Below is a small trained network, with its code and all its weights. Each question gives an input and a class and asks what happens when units are switched off, that is, made to give their printed mean instead of their output.

import numpy as np


def w(rows, s, z=0):
    codes = np.array(rows[::2]) - 128.0
    scale = np.full(codes.shape[1], s)
    scale[-1] = z or s
    return codes * scale


def f(y):
    return y / 2 * (1 + np.tanh(0.7978845608 * (y + 0.044715 * y**3)))


def log_softmax(a):
    a = a - a.max(-1, keepdims=True)
    return a - np.log(np.exp(a).sum(-1, keepdims=True))


def net(x, mask):
    res = np.array(x, float).reshape(1, 3) / 4 @ E
    y = f(res @ A[0][:, :-1].T + A[0][:, -1])
    res = res + np.where(mask, y, B[0][:, -1]) @ B[0][:, :-1]
    return log_softmax(res[-1] @ U[:, :-1].T + U[:, -1])


A, B = {}, {}
E = w([
[102,85,206,22,209,113,195,218],'x0',
[209,11,158,116,86,190,64,100],'x1',
[229,72,212,170,77,64,169,180],'x2',
],0.012)
A[0] = w([
[192,99,169,155,79,170,115,173,152],'n1',
[155,107,181,144,140,129,230,217,178],'n2',
[180,104,193,107,157,38,180,202,214],'n3',
[149,79,154,140,103,173,44,150,180],'n4',
[26,106,151,89,183,135,169,162,210],'n5',
[181,137,170,129,77,65,102,97,54],'n6',
[205,152,133,156,102,146,41,63,254],'n7',
[211,69,207,151,107,113,74,156,230],'n8',
[106,172,78,100,156,131,188,211,206],'n9',
[132,126,130,151,77,176,28,104,193],'n10',
[81,167,134,91,164,67,158,169,225],'n11',
[83,148,84,161,118,96,62,59,240],'n12',
[198,51,154,99,14,115,111,165,234],'n13',
[114,186,47,97,110,122,111,104,165],'n14',
[106,148,93,120,97,146,92,78,249],'n15',
[153,100,110,141,75,180,86,31,178],'n16',
[92,168,124,141,150,71,171,165,226],'n17',
[56,167,140,113,245,92,142,176,206],'n18',
[16,126,78,131,124,138,64,123,238],'n19',
],0.012,0.0045)
B[0] = w([
[179,89,221,152,125,82,183,129,206],'n1',
[20,148,157,68,167,34,155,99,228],'n2',
[21,131,233,107,183,90,147,93,250],'n3',
[220,82,115,180,79,190,185,188,212],'n4',
[56,171,149,65,198,153,129,206,233],'n5',
[128,97,199,145,82,105,124,86,175],'n6',
[198,45,93,208,1,129,141,98,250],'n7',
[169,63,249,132,89,76,231,197,248],'n8',
[46,194,126,112,218,112,72,140,215],'n9',
[155,84,61,198,28,179,223,80,227],'n10',
[67,227,131,53,175,56,96,169,223],'n11',
[124,202,78,204,100,140,69,45,242],'n12',
[170,19,233,160,119,114,198,163,252],'n13',
[56,165,51,132,110,158,74,122,214],'n14',
[92,175,74,164,105,241,49,91,214],'n15',
[183,95,71,237,46,190,117,148,244],'n16',
[120,154,101,102,123,89,140,109,211],'n17',
[6,199,149,80,164,138,60,248,249],'n18',
[75,191,117,115,144,244,81,145,235],'n19',
],0.0091,0.017)
U = w([
[255,40,123,138,102,161,150,142,3],'0',
[164,88,193,90,189,20,194,131,66],'1',
[185,175,21,172,76,148,56,19,154],'2',
[60,244,75,32,255,106,97,184,233],'3',
],0.0094,0.0043)

Each question gives the input, the list of numbers given to net, and the class t.
The units are the neurons (one row each of A and B). Each row of codes is followed by its name. A weight is (code - 128) times the scale printed after its matrix; where a second scale follows, it is the last column's (A, B and U).
mask holds one flag per neuron, in row order. A switched-off neuron (its flag False) gives its mean, the last column of its row in B, instead of its output. The means were averaged over made-up inputs and are rounded, as every weight is.
A unit's drop is (log p(t) with every unit on - log p(t) with that unit switched off) / (log p(t) with every unit on - log p(t) with every unit switched off).
The circuit of an input: a set's keep is (log p(t) with only the set's units on - log p(t) with every unit switched off) / (log p(t) with every unit on - log p(t) with every unit switched off). Starting from the 12 units with the biggest drops (on a tie, the unit counted first), units are removed one at a time, each time the one whose removal leaves the highest keep (on an exact tie, the one counted first), for as long as the keep stays at least 0.8.
circuit, biggest first: the units of the circuit, biggest drop first
top k neurons: the k neurons with the biggest drops, biggest first
drop when u is switched off: that unit's drop, to one decimal
input [-1,8,-5], class 0: circuit, biggest first : (n4)
input [8,6,-3], class 1: top 4 neurons : (n19, n15, n14, n12)
input [8,2,2], class 3: top 3 neurons : (n5, n7, n18)
input [0,5,6], class 1: top 3 neurons : (n3, n8, n2)
input [4,8,-8], class 2: top 2 neurons : (n8, n13)
input [5,4,-2], class 1: top 3 neurons : (n19, n15, n14)
input [0,7,-5], class 0: drop when n9 is switched off : 0.2
input [0,2,-1], class 0: drop when n1 is switched off : 0.0
input [-2,-2,1], class 2: drop when n18 is switched off : 0.1
input [-3,3,-1], class 0: drop when n19 is switched off : 0.2
